-1.07 +0.36 -0.67 -2.22 +0.68 -1.84 +0.11 -0.36 -0.46 +0.85 -0.20 -1.60 -0.72 -0.62 +0.64 +0.25 +1.72 +2.03 -0.32 +0.44 +0.32 -0.33 -0.62 +1.26 -> Y j47
-0.55 +3.82 -1.54 -3.47 -0.05 -2.06 -0.17 -0.56 +1.63 +1.59 +1.63 +0.44 -2.16 -2.49 +0.51 +1.71 +0.80 +0.85 +0.69 +0.27 +0.34 -0.83 -0.97 -1.34 -> G J292
+0.17 +0.66 -0.55 -5.39 +0.25 -1.27 +0.45 +0.09 +0.51 +0.96 +1.32 -0.82 -0.18 -1.50 -1.02 +1.38 -0.12 +1.05 -0.37 +1.56 +0.55 -0.38 -0.72 +0.12 -> A j803
-0.09 +1.79 -1.58 -3.75 -0.44 -2.37 -1.78 +0.60 +0.51 +2.28 +0.18 +0.34 -1.59 -2.18 -3.41 +1.08 +0.00 +1.70 -1.53 +3.08 +0.28 -2.67 -1.35 -0.43 -> A j77
-0.25 +1.06 -0.84 -1.16 +0.59 -1.98 +0.05 -0.87 -0.10 +0.59 +0.75 -0.95 -0.34 -0.71 +0.66 +0.77 +0.76 +0.65 -0.18 +0.01 -0.59 +0.76 -0.31 -0.10 -> Y j47
-0.85 +1.41 -0.01 -1.79 -0.69 -1.79 -0.01 -0.06 +1.33 +0.29 +1.07 -0.32 +0.54 -1.24 -0.21 -0.45 -0.02 +0.58 +1.38 +0.03 +0.49 +0.11 -0.50 +0.24 -> G j793
-0.07 -0.02 +0.51 -4.12 -0.18 -1.06 -1.63 +0.41 -1.67 +1.91 +1.54 -0.09 -1.21 -1.18 -2.05 +0.29 +1.25 +1.04 -1.17 +2.31 +0.24 -1.50 -0.37 -0.05 -> A j803
-0.45 +1.93 -0.34 -1.30 -0.03 -0.80 -1.23 -0.08 +0.90 +2.00 +0.64 +0.67 -0.57 -0.97 -1.10 +0.69 -0.16 +1.08 -1.87 -0.56 +0.13 -2.17 -1.10 -0.20 -> G J292
-0.22 -1.43 -1.38 +0.01 +0.82 -0.78 -1.02 +0.55 -0.18 -0.41 +0.31 -1.15 +0.68 -0.44 +0.62 +0.45 -0.80 +0.63 -0.18 +0.30 +0.62 +0.98 +0.50 -0.30 -> Y j822
-0.02 +2.41 -2.19 -2.20 -0.11 -3.05 +0.28 -0.19 +1.14 +0.94 +2.63 -0.87 -1.20 -1.72 +0.69 +0.26 +0.23 +1.28 -1.05 -0.03 -0.12 -0.35 -1.21 -0.12 -> G J292
+1.30 +2.03 -2.86 -6.26 +0.70 -2.16 -0.30 +0.56 +0.50 +1.84 +1.37 -0.96 -1.31 -3.13 -2.00 +1.14 +0.94 +1.82 -0.70 +2.75 +0.16 -2.01 +0.38 -0.71 -> A j803
+0.73 -0.94 -1.83 -4.76 -0.20 -1.19 +1.40 -0.59 +1.52 +2.02 +1.24 -0.57 +0.19 -2.33 -0.08 -3.06 -0.11 +1.75 +0.81 +2.51 +0.54 +0.66 +0.26 +1.20 -> A j803
-0.04 +2.62 -1.40 -1.05 -0.49 -1.73 -1.43 +0.16 +0.47 +0.93 +0.37 +0.16 -1.01 -1.27 +2.12 -0.41 -0.02 +1.22 -1.31 +0.23 +0.51 -1.21 -0.74 -1.13 -> G j407
-1.11 +1.01 -1.25 -1.31 +0.44 -1.48 -0.12 +0.62 +0.27 +0.92 +1.35 -1.48 +0.06 -0.65 +1.53 +1.69 -0.63 +1.85 +0.47 +0.51 +0.66 +1.30 -0.38 -0.26 -> Y j822
-0.31 +1.80 -1.20 -4.01 +0.48 -2.06 -0.35 +0.35 +0.05 +0.07 +1.42 -0.49 -0.38 -1.21 +0.15 +2.25 -0.23 +1.53 -0.37 +0.18 +0.41 -1.47 +0.34 -0.16 -> G J292
+1.82 +0.17 -2.17 -1.50 -0.13 -2.35 +1.88 -1.28 +1.94 +0.37 +1.44 -0.83 -0.14 -0.68 +2.31 -0.85 -0.13 -0.52 +0.72 -0.12 +0.51 +0.99 -0.64 +1.71 -> G j793
-0.02 +3.34 -1.82 -3.38 +0.84 -1.86 -0.33 -0.15 +0.32 +1.04 +0.96 -0.54 -1.06 -1.21 +0.86 -1.48 +0.49 +1.23 +0.16 +0.51 -0.35 +0.44 -0.59 +0.14 -> Y j47
+0.20 +2.42 -1.47 -1.40 +0.43 -1.20 -0.58 -0.88 -0.25 +0.49 +0.99 +2.70 -0.55 -1.90 -1.77 +1.21 +0.46 +1.45 -0.49 -0.83 -0.93 +0.13 +0.75 -0.83 -> Y j47
+0.57 +0.57 +0.01 -3.31 -0.52 -1.07 +1.24 +0.65 +2.31 +1.01 +1.04 -1.02 -0.04 -1.71 +1.10 +1.29 +0.72 +0.45 -0.33 +1.79 +0.89 +1.74 +0.40 +1.31 -> A J80
+0.39 +2.48 -3.74 -3.33 -0.11 -2.02 -1.31 -0.65 +1.56 +0.70 +0.49 -0.37 -1.67 -1.48 +0.52 +0.99 +0.61 +0.06 -0.98 +0.57 +1.17 -0.44 +0.46 -1.03 -> G j793
-0.27 +0.35 -2.02 -1.96 +0.21 -0.95 -1.12 -0.36 +0.81 +0.83 +0.96 -1.27 -0.42 -0.49 -1.26 +0.10 +0.16 +1.81 -0.68 +1.35 +0.32 +0.28 -0.41 +0.04 -> Y j47
+0.10 +1.83 -1.76 -2.07 +0.14 -0.91 -0.63 +0.19 -0.15 -0.14 +0.74 -1.48 -0.40 -0.44 +0.35 -2.07 -0.06 +0.41 -0.22 -0.36 +0.03 +0.34 +0.75 +0.70 -> Y j447
+1.00 +3.54 -2.01 -3.50 -0.01 -1.46 +1.30 -0.31 +1.23 +1.24 +1.00 +1.43 -1.53 -0.41 +0.72 +0.41 +0.36 +0.24 +0.18 -1.28 +0.23 -0.09 -0.02 -0.98 -> G j793
+0.72 +2.19 -3.74 -3.72 +0.12 -2.08 +1.23 +0.38 -0.39 +0.04 +1.28 -0.48 -0.65 -2.84 -0.47 +1.01 +0.15 +2.22 +0.38 +0.21 +0.11 -1.44 -0.12 -0.62 -> G J292
+0.28 +1.66 -0.89 -4.88 +1.12 -1.82 +0.47 -0.14 +1.39 +1.92 +1.38 -0.87 -1.27 -0.69 +0.30 +0.07 -0.66 +1.55 -0.09 +1.64 -0.46 -1.07 -0.21 +2.73 -> A J80
-0.93 -0.21 -0.06 -0.40 +0.94 -0.35 -0.65 -0.36 +0.86 -0.01 -0.03 -0.64 -0.21 -0.63 +0.70 +1.40 +0.33 +0.04 -0.07 +0.23 +0.53 -0.67 -0.02 -0.31 -> Y j47
+2.23 +0.46 -3.40 -2.63 +2.46 -0.80 +0.93 -0.96 -0.27 -0.29 +1.52 -0.90 +0.18 -1.30 +0.38 +2.74 +0.80 +1.12 +1.01 -0.22 +0.04 +1.06 +0.81 +0.41 -> Y j47
+0.94 +3.17 -2.77 -3.25 +0.02 -0.53 +2.41 -0.27 +0.26 +1.06 +1.02 +0.86 -0.93 -2.15 -1.07 +1.60 +0.73 +0.99 -1.51 -0.64 -0.39 -1.27 -0.19 -2.27 -> G j407
+0.14 +2.47 -1.07 -4.87 -0.55 -1.73 -1.75 +0.54 -0.63 +2.94 +1.42 -1.02 -0.21 -1.12 -2.43 +0.82 -0.33 +1.15 -1.38 +1.94 +0.54 -1.51 -0.50 -0.96 -> A J80
+1.11 +1.69 +0.23 -3.73 -0.32 -1.00 +0.25 -1.48 +0.65 +2.28 +0.87 +0.04 -1.06 -0.43 -0.56 -0.10 -0.02 +0.29 +0.11 +0.69 +0.39 -0.16 -0.68 +0.93 -> A J80
+0.41 +0.37 -0.77 +0.18 +0.15 -1.90 -1.84 +0.18 -1.08 +0.84 +0.47 -0.93 +0.02 -1.46 -1.22 -1.54 +0.30 +1.46 -0.96 +1.15 +0.47 -0.80 -0.43 +0.81 -> Y j822
+0.45 +1.88 -1.99 -1.36 -0.11 -0.83 +0.36 +1.25 +1.12 +0.95 +1.13 -0.33 -1.35 -1.73 +0.63 +0.56 +0.89 +0.04 -0.32 -0.76 -0.09 -0.72 -0.40 -0.39 -> G J292
-0.09 +1.11 -1.43 -1.95 +1.54 -0.44 -1.17 +0.35 -0.52 +0.15 +0.54 -0.64 +0.03 -1.32 +0.66 +1.52 +0.21 +1.39 +0.53 +0.79 +0.58 -0.61 +0.41 +0.15 -> Y j822
-1.09 +2.78 -1.38 +0.96 +0.33 -2.33 -2.52 -0.10 -0.30 +0.25 +0.58 -0.85 -0.70 -1.13 -0.05 -0.73 +0.15 +1.39 -0.65 +0.80 +0.12 +0.27 -1.82 +0.14 -> Y j822
+0.12 +0.24 -0.70 -3.42 -0.68 -0.93 +0.69 -0.48 +1.70 +1.04 +0.89 -0.79 -0.66 -0.28 -0.18 -0.72 +2.28 -0.38 +0.10 +0.55 +0.55 +1.31 -1.23 +1.34 -> A J80
+0.28 +1.41 -1.04 -1.38 +1.34 -1.81 -1.15 +0.31 -0.07 +0.83 +0.48 +1.18 +0.13 -1.04 +0.72 +1.11 +0.20 +2.11 -0.67 +0.99 +0.30 -0.71 +0.52 -1.14 -> Y j822
+0.10 +0.18 -2.79 -1.90 +0.60 -1.67 -1.47 +0.45 -1.24 +0.34 +1.15 -1.60 -0.12 -2.47 -1.46 +1.31 -0.24 +3.21 -0.06 +1.20 +0.62 -1.87 +0.58 -0.95 -> Y j822
